Rows are numbered. After the first three, each row is followed by the numbers of the two nearest rows among all rows above it, by straight-line distance, nearest first.
In the rows, 100 means zero.
0: [104  68 112  90  94  80 117 118  86 103 129 100 102 120  99 103 111  88
  63  86 120 128 102 100 116 101 118  87 100  94 111 113 107 119 112 100
 131 133 106  86 142 123  94 135  46  99  81  90 128  93  91 107 101 128
  92]
1: [ 98 126 126  99 107  98 101 110 126  68  96 113  81 115  73 113 118  85
 120 135  99  97  91 109 129 117  82  92 123  96  80 127  97 129 106  97
 101 104 113 113 102  92 111  98  78 112  85  97 100  92 115 101 103  91
 132]
2: [ 79 107 100 101 115  80  82 105 112 113  95 128 103 108  65  96 104  92
 100 104 130 109  95 116 128 114  95  88 103 106  95 104 132 138 117  93
 111 115 102 121  92 117 123 103 115 126  87  85 135 110 102  85 103  98
  97]
3: [ 73  83 128  95 112  94  97  97 112  95 116 119 109 122  94  92 122  80
  67  88 126  96  81 112 122 110 114  62 127 118  93 121 113 101 128 126
 131 138  94 117 149 115  91 124  84  94  95  81 134 101 100 103  97 130
  80] => 0 2
4: [ 80  76 112 120 172  93  81  82 108 147 115  73 115  98 110  85  39 122
 140  81  83  66 120 146 107 121 108  85 169  97 108  94 110  77 133  89
 123 146  89 130 117 101 143 110 142 105 133 130 141 133  73  72  88 128
  93] => 2 3
5: [ 96 125  91 114 107 114 102  84 107  92  72  97  94  93  86 108 101 117
 121  92  74  94 102  87  98 103 104 117 104  88 101 104 104  88  89  86
  58  88  85 119  60  89 101  88  98  95 109 101  77 100  93 116 111  83
 106] => 1 2
6: [ 89 105 120 105 134  86  81  79 134 133 125 107  98  85 112  96  85 115
 135  94 107  86  81 127 106 126  96 103 121  99 109  60 118 108 111  79
 130  78 112 129  89 111 130 100 140 101  90 104 102  85 120  71 106 103
 133] => 2 1
7: [101 126  81 115 111 106 114  87 124  78  78  80  88  92  75  90  68 106
 113 101  98  74 117  88  93 127  93 111 104  96  98 103  92  88 117  85
  66  88 101 104  73  93 107  85 116  91  99 114  81 129  97  92  89  76
  99] => 5 1
8: [117  77  83  94  94 109 105 125  68 108  94  96 101 121  90 110  81  97
  78 104  77 110  86 104 107 114 120 109  93 104 115 118  93  76  83 115
  97 126  98  87 105  93  92  98  51 108 110 112 103 101  53 103 121 120
  85] => 0 5
9: [ 99  59  91  91  95  99 122 132  73 112 107 107 102 105 106 102 136 101
  65  68 102 121  94 113  94  98 121  70 107 110 119  96  91  68  85 131
 135 115 105  84 127  90  79  86  52  84 117  90 112  75  77 108 105 125
  90] => 8 0
10: [108 118  70  92  58  97  84 135  58  71  81 112  96 104  92  93  87 111
  76  71 115 102  96  80  93 104 103 125  64  98  88 116 116 102  94  93
  65  86 104  88  63  96  80  82  21 110  94 113  69  82  89  88  99  79
  99] => 8 5
11: [101 101  91 103 122 121 107  95 111  99  95  84  91 100  91 116 105 112
 104 126  93 128 101  88 120  97 105  87  97  78 102 101  71  55  92 105
  64 125  68 116  69 104 114  98  95  75 114  95 105 119  93 111 111 104
  58] => 5 7
12: [105  76  99 100 109  91  83 110  82 129 121  95  95 116 119  76  62 110
  86  67  96  79 123 120  98 101 120  80 121 104  94  92 122 112 119  75
 116 104 103 100 130 124 100 115  60  99 108 136 108 100  66  67 100 102
  93] => 0 8
13: [ 70  92  99 120 125  94  82  79 122 102 112 100 109  97  88  75  88 112
  99  94 101  87 106 104 122 129 121  51 133  98 106  74 131 114 134  84
 123 114  96 134 108 114 121 126 134 120  97  95 132 137 132  92  90 100
  90] => 2 6
14: [ 96  91  97 106 148 120 105  71 148  99  92  69 120  94  88 108  94  94
 120 111 104  84 117  89  93 102  81  93 131  94  98  81  84 116 109  92
 116 117 105 103 118 117 144 110 145  80 113  84 119 156 134 118  83 109
  75] => 13 7
15: [110 122  89 120  99 102 115 109 134 103  87  80  94  85  93  81  54 102
 123  89 102  93 111  86 115 130  92 116 104  93  86  87  98 103 123  69
  54  87  94 135  53 106 120  97  71 106 104  93  84 124 107  96 119  70
  80] => 7 5
16: [128  74  90 103  93  97 102 109  91 128 105  78  97  93 130  96  71 100
 111  70  66  91 102  87  66  98 117  99 112  86 105  79  88  36 101  83
  94  99  91 103 121  88  99 107  47  84 142 122 100  97  67  93 121 103
  75] => 8 12
17: [118  71  95 109  73 101 101 114  90 133 122  81  95  97 126 100  66 102
  76  82 106 108  99  95  98 120 111 103 101  91  89  66 106  66  97 106
 109 100  86  91 116  94  92 120  18  86 123 104 121  95  91  89 101 121
  51] => 16 8
18: [ 87  96  84  85  91  94  88 127  66 117 117 107  97 106 111 109  85 103
  70  61 116 101 109 111 103 102 122  97  87 112 110 119 120 130 114  89
 111 110 112  85 112 103  95  99  54 127  97 120 103 105  98  86 107  97
 101] => 12 0
19: [ 93 123 124  93 107  86 107 103 110  74 109  86  94 128  83  89  99  81
 113 105  93  74 113 121 121  93 100  90 120 103 108 108 125 144 138  75
  95 118 116 124 131  94  99  96  94 114  99 112  98 111 106 103 113  98
 109] => 1 2
20: [ 82  77 107  88 126 102 109 102  94 121 109 104 112 108 114  96 110  83
  88  74 102 111  89 115  92 120 112  75 116 101 113  74 117  72  92 123
 143 115  94 106 119 111 106 110 110  87 108  79 129 101  92  94 100 127
  87] => 3 9
21: [ 83 124 117 131 125 103 121  64 125  90  91  88  98  80  91  93  99 104
 151  99  91  58 103 117  93 115 102 100 142  99 106  68  89  80 104  96
 109  88  99 121  81  92 127  84 146  86 117 104 110 120 113  94  93 102
 102] => 7 6
22: [111  73 100 108  82 105 100 115  99 124 107  96  83 105 146 105  68 117
  94 109  95 109  85  85  80 111  91 117  97  98  87  87  74  63  75 104
  86  82  97 107 106  85  94  99  21  74  99  90  82  90  75  98  95  99
  68] => 17 16
23: [ 69  89 107  95 114 104  96  91 103 124 102 127 119  93  98 102 120 107
 101 110 126 124  95 109 122 117  94  79  94  90 111  97 104 105  87 125
 117 116 103  93  96 106 129 117 138 102  85  93 133 107 104  95  97 121
 118] => 2 20
24: [114  99  94 105  82 133  99 113 107 121 107  82  70 117 138  98  59 102
 109  85  84  68 106  88  79 103  99 138 100 110  73  80  57  73 113  80
  84  97  97 103 110 104  76  94  25  86 127 127  83  97  74  97  93  88
  87] => 22 16
25: [ 84 108 113  95 115 113 101  91 129  83 118  84 110 102  54  82 101  83
 122 121 112 100 104 122 126 121 109  82 126 100  90 129 110 137 123  94
 106 134  87 115 108 119 119 105 110 106 104  94 115 134 115 103  91  87
  81] => 2 19
26: [ 77 130 101  94 130  88 113  89 125  75  82 122 102  93  60  95 129  93
 127 125  94  96  94  97 120 110 102 109  99 102  97 120 110 110  99 114
  96 118 103 121  74  98 107  95 123 108  98  79 114 110 108 108  94 100
 105] => 1 2
27: [116  75  77 119 118 103 106  96  94 127  86  84  95  89 132 103  52 124
 105  82  74 104 122  71  68 115 118 110 111  95 107  81  79  45 100  81
  83 129  75 109  80 102 111 118  86  93 122 118  95 113  86  81  99  94
  64] => 16 11
28: [107  61  87 102 102  67  94 112  93 151 123  99 131 101 153  78  36 113
 106  89  96  87  84 109 100 112 111 110 115  86  99  67 109 115 115  94
 126  86  86 108  88 125 109 127  57  95 102 125  95  82  96  69  85 109
  87] => 12 17
29: [ 90 134 116 107  78  99  99  93 127  69 105 134 106  90  73  83 136  92
 120 112 107  89  73 117 131 113  94 100  91 103  95 112 116 135 112  89
 101 100  99 116  91  77  65  92  76 101  75  83 105  82 120 104  93  91
 160] => 1 26
30: [101 101  95 102 116 117 125  88 121  96  99  81 100  88  88  90  85 116
  96 111 102 129  94  83  88 103 105  85 104  91 104  90 108  54  95 105
  80  98  66 102  66  92 114  97 104  72 108  85 111 122 122 105 106 102
  59] => 11 5
31: [ 88  68  86  91  96  74  97 120  87 132 105 120  89 123  99 104  66 101
  74  87 102 111  94 111 111 107  99  98 106  90 102 123 104  76  96 126
  95 113  85 110  97 117  81 107  29  81 103 108 113  74  47  96 105 123
  80] => 8 17
32: [ 84 134  92 110 139 101  92  86 143 100  92  91  95 111  69 100  71 114
 125 122 112  96 117 115 126 115 100 102 120 100 106 115 109 136 117  61
  70 129 103 135  68 106 128 113 123 101  78  89  98 157  98  94  95  98
 106] => 25 7
33: [113  78 119  91  64 110  96 111  71  99 127 102 103 109 116  91 130  97
  45  77 130 137  99 102  94 109 112  70 113 109 112  85 119  86 111  99
 144  95 105  97 145 108  83 131  25  83  89  84 113  84 125  71 103 122
  88] => 0 9
34: [ 96 116  97 105 103 106 118 106 130  64  90  88  77 111  88 116 124  97
 110 139  93  86 115 113 130 103  93 109 123 104  79 124  76 116 107 105
  92 120 124 109 109 113  89  94  47  85 104  96  85 107  78 129  98 101
  95] => 1 19
35: [101  68 112  97 101  89  88  96 104 126 117 105 101 109 129  86  51  96
  93  94 131  89 109 108 105 108 107  99 102 102  92  60 122 121 118  64
 116  94 104 100 101 126 109 128  83  97  89 114 129 111 105  71  91 109
  90] => 12 28
36: [101 119 106 103 110 116 119  88 149  99 106  78  87  94  95  86  89 105
 146 133 105  79 101  93  92 128  82  99 148  88  76  80  86  99  93  92
 109 105  80 138 102 107 111 117  95  66  98  80  84 126 105  92  95 107
  67] => 21 14
37: [ 93  79 101 101 106  96 109  95  56 111 112 125 107  95 107  91 143  97
  47  77 112 157 101  92  99  92 116  68  90  88 125  81 117  80  68 125
 120 132  74  87  96  97  94 116  93  89 100  83 121 109 105 100  99 118
  91] => 20 9
38: [ 94  73 103  97 124  95 113 116  77 134  91  89  94 105 112 116  90 115
  96  90  86 116  95 111 100 111 114  99 108 116 117 117  97  86  91 116
 108 117 121  71 134 128 106 101  50  94 108 108 112  94  54 114  82 131
  83] => 8 31
39: [104  70  78  91  90  98  97 111  78 110 112  91 105 118 126 101  66 115
  86  49 105  95 124  76  85 118 109 101 107  79 106 102 111 122 125  77
 112 102 111  83 134 114 107 119  51 116 115 117  96  98  96  67  85 102
  84] => 12 18
40: [ 79 101 102 111 120 103  90  60 114  80 119  90 115 105  65  81 127 111
 114  80  93  79 106 129 113 125 113  48 138  95 117 116 122 104 119 109
 102 125 103 117 129  85 104  79 144 121 111  91 131 125 103 101 104 107
 102] => 13 25
41: [121 103  81 113 168  98 107 130 129 132 107  61  76 123 101 132  17 120
 137 147  94  93 124  65  70 133  98 110  99 112  96 119  62  64  75 114
  66 127 107  79 124 131 136 121  51  92 151 122  85 165  11 108  56 106
  34] => 27 38
42: [ 77 101 116  89 125  85  95  83 106 115 116 114 104 105  86  80 124 108
 123 108 100  95  91 141 132 114  87  61 143 112 104 105 119 109 106 115
 103 125  99 119 120 101  98  93 119 110 110  84 119 101  78  76  96 125
 115] => 40 2
43: [100  70 119  84 111  82 102 112 107 116 133 105  97 118  98  80 116  93
  75  94 121 113  92 116 114 116 110  66 141  98  98  89 116 103  97 109
 132 135  92 106 160 102  87 127  57 101 106  94 127 119  94  92  93 146
  56] => 3 0
44: [102 117 104 117 135  98  83  78 138  75 120  76  98 118  80  87  67  90
 130 104  97  67 126 105 120 116  99 100 142  82  79  92  95 125 130  55
  91 111 122 134 108 104 123 109  93 106 114 103 101 150  92  94  92  93
  95] => 32 19
45: [126  69  90  86 102 123  92  99  69  96  93  78  99 126 115  98  68  97
  59  74  89 104  97  86  75 100 119  83  92  95 108 102  87  59  89 113
 117 112  85  69 126 115  87 122  58  99 117  97  83 124  91  98  93 115
  47] => 8 17
46: [107  86  88  96 114  74  97 123  79 135 116 103  97 112 126  99  51 109
 106  75 119 108  90 108 131 125 108 104 114  98  96  98 119  77 115 108
 106 116 101 131 100 115 106 124  43  89 117 124 119  85  52  83 103 114
  97] => 31 12
47: [ 99 124  71 109  98 101  96  97 116  83  58 108  91  91 101  97 101  94
 115  97  92  79 121  76 104 104 107 119 101  85 100 112 109 108 108  72
  57  99  88 113  67  94 111  87  89 115 104 101  84 122  91  95 112  66
 116] => 5 7
48: [105 125  82 106 104 107 101  77  97  99  82  97 102  93 109 100  67 114
 123 100  88  89 119  77  99 123  99 137  90  93  97 115  91  82  85  74
  63  92  88  96  55  90 122  80  92 113 114 106  76 114  95  94 103  87
  93] => 5 47
49: [ 94  87  83  88 114 100  81 127  67 105 105  98 109 115  99 110  49 106
  89  69  87  91 124 102  96 112 118  93  93  90 128  95 108 111  95 101
 101 115  86  89 125 118 120 111  80 139 115 118 104 112  85  75  78  89
 105] => 39 18
50: [103  90 123  77  73  79  92 126  62 114 130 107 100 119 110 120  95  82
  63  90 107 129  81 109 118  99 112  94  90 106 104 121 111 100  82 115
 115 116 117  99 123 118  64 117  37 102  96 112 119  90  79  94 110 118
 109] => 0 18
51: [106  71  96  89  89 100 117 123  85 136 117  91 100 110 124  88  75 105
  85  97 111 108  88  82  93 111  99  83 124  92 101  76 104  58  94  99
 104  99  80 111 111 103 103 125  42  81 118 107 116  90  79 102  96 107
  46] => 17 22
52: [104 101  68 132 130 107  84  82 129 138  91  77  90  85 106 102  19 125
 149 114  89  65 111  82  98 120 108 131 117  73  82 101  93  71 101  81
  57 102  99 134  58 107 132 106 105  85 126 118  79 123  65  93  88  98
  60] => 48 27
53: [115  64 100  84  94 109  97 112  98 142 130  72 104 116 138  99  48 122
  72  80 112 102  99  88  79  99 109 113 106 111  93  66 106 102 116  81
 108  89 101  84 112 117 109 128  34  75 110 101  94 130 106  83  96 121
  53] => 17 51
54: [115  83 105 105  81  97  97 119  65 116 122 103  95  99 141 102  46 105
  88  57  73  86 105 107  90 104 108 108 104  91 103  85 124  69 122  89
 115  99 116  99 102 111  91 105  58  90 107 134 100  86  74  81 119  91
 104] => 12 16
55: [ 73  92 121 112 150  94  83  71 128 142 111  82 122  72 101  88  86 108
 131  87 106  85 105 107  93 125  98  93 128  90 102  67 107 112  98  94
 135  86  93 100 110 124 148 104 184  79 120 102 113 126 120  81  88  99
  97] => 6 14
56: [ 92  60 107  91 109  90  91 103  76 140 123 117 107 104  96 113  86 111
  67  90 139 129  98  91  99 110 121  80  95  98 101  96 119 112 110 105
 120 124  95 101 104 125 108 128  65  85  86  92 136 123 109  93  96 115
  59] => 0 35
57: [ 68  92 124  99 111  92 105  88  81 108 104 139 114  99  82  96 128 100
  90  89  82 115  85 113 115 106 100  83  90 112 136 114 132  92 101 127
 142 108  99  96  88  80 105  82 116 103  89  73 120  71 109  85 133 102
 134] => 23 20
58: [ 91 121 100 106  91 109 105 113 127  74  95  92  82 112  69 101  99  83
  95 117  92 101  86  98 126 118  95 107 102  81  89 126  88  94 104  93
  62 117  88 110  94 106  81 105  41  77 108  79 101 127  71 127 103  94
  69] => 34 11
59: [ 78  89 115 104 136  84 105  73 146 149 106 107 119  88  98  94  93  96
 130 128 106 100  88 115 118 113  93  84 129 103  94  73 113  89  82 105
 121 109  92 107  92 122 132 118 150  81 106  91 125 104 114  93  88 130
 117] => 55 23
60: [ 68 114  87 110 152  85  96  86 123 122  99 116 119 114  74 105  97 116
 113 105 115  92 102 130 129 105 105  76 136  94  98  93 133 119 101  96
 103 140 104 122  80 104 138  90 146 100  87  87 121 118  96  85  88 116
 108] => 2 42
61: [ 89  73  91  94 102 103  88 109  90 121 104 115 114 104  94 100  96 102
  67 100 133 130 109  94  92 108 100  93  71  84 111  86 114 109  90 110
 115 108 105  61  94 122 110 128  74 108  85  91 116 101 110  92 115 113
 105] => 56 23
62: [120  75 107  83 100 117  84 112  95 128  99  88  94 108 118 103  40 105
  78  67  99  97 121  86  65  95 115 121  76  93  98  83 102 125 116  80
 100  87 106  79 122 129 101 107  69 114 112 134  82 101  91  81  76 102
  96] => 39 49
63: [101  67 103 107 124 106 108 119  67 136 112  94 109 112 127 121  78 110
  70  78  97 102  88  90  69  98 113  91 103  94 100  86  89  59  84 122
 108 116  92  60 125 109 103 100  78  79 122 102  76  87  78  92  99 112
  69] => 45 38
64: [ 88  98 106  97  99  89  98  76 133  92 118 106 102  84 100  84  98  97
 101 108 122  82 107  91  88 108  98 109  82 106  85  77 103 146 102  88
 135  95 102  91 122 129 112 124 115 111  84  90 107 111 147  84 103  98
 105] => 35 2
65: [124  64  83 113  81 105 107 114  88  93 112  55  89  95 130 100  65 117
  86  88 100 101 125  81  94 107 116  96 106  95  89  77  84  85 131  61
  72 113 107  91 109 110  85 112  27  65 122 108  78 119  87 100 100 103
  67] => 53 17
66: [107 111  82  94  56 106 100 132  87  89  88 100  82 118 108 130  78 105
  70  89 104 115 104  76  90  93 109 106  87  97 115 147  98 115 108  96
  75 112 106  92  98 109  73 107   0 116  98 116 103  84  71 114 123 105
  93] => 10 8
67: [ 75 127 109  93 131  86 103  77 120  85  99 124  96  77  64  81 128 109
 140 134  91 112  84 105 129 116  97  97 128 126 112 123 124 121 111 107
  85 112  92 143  61  91 102 103 139 108 103  81 100  87 119  94  94 100
 109] => 26 42
68: [103 135  74  76  50 107 106 130  68  73  88 127  96 112  99 123 116  91
  73 113 119 130 101  82  93  92  82 134  34 105  91 144  91 119  85 105
  57  85 114  73  63  84  64  94   0 114  75  99  72  62 103 119 115  58
 118] => 10 66
69: [105 104 117 113 114  93  93  66 137  82 111  58 112 106  83  79  78  97
 119 109  98  57 117 105  97 103 112  84 135 102  85  64  94 121 134  59
  95 115  97 122 120 108  97 100 104 109 101  97 108 153 119  82  98 101
 100] => 44 19
70: [113 122 104 122 117 103 101 111 148  92  91  77  96  99  86  85  53 103
 126 135 101  58 114 113 105 136  90 117 128  99  86 105  80 121 119  68
  74 103 112 123 107 113 110  98  51 108 104 111  78 115  80  96  92  91
  96] => 44 15
71: [ 98 117 103 120 117 102 115  85 135 100  86  70 102  89 102  96 103 102
 148 120  89  88  88  81  90 121  95  92 145 105  80  73  91  62  90  97
 101 110  85 137  95  81 103 101  99  71 119  87  86 109 123  91 104 102
  72] => 36 21
72: [111  94 110 116 101  99  99 104 132 100 107  53  81 101 123 109  50 105
 121  99  79  68 116  81  87 117 112 112 130 100  67  78  76  84 124  61
  77  93  86 101 121  97 108 109  38  72 127 109  86 128  84 113  83  89
  54] => 65 24
73: [111  88  78 105  64 104 104 100  82  91 111  89  90 103 107  94  65 100
  67  74  94  94 112  85  78  96 106 105  90  99  71  83  95  86 110  86
  73 102  86 110  72  84  73 109  33 118 106 118  59  97 108  91 100  75
  85] => 10 65
74: [101  95  93  97 118  96  76 115  70 119  90 120 114 114  93 104  51 118
  82  77  83 103  96 101 102 115 106  95  89  94 119 124 119  86  79 121
  89 123  99  95  96 101  94  89  78 113 108 120 109  97  42  87 102 119
  86] => 8 31
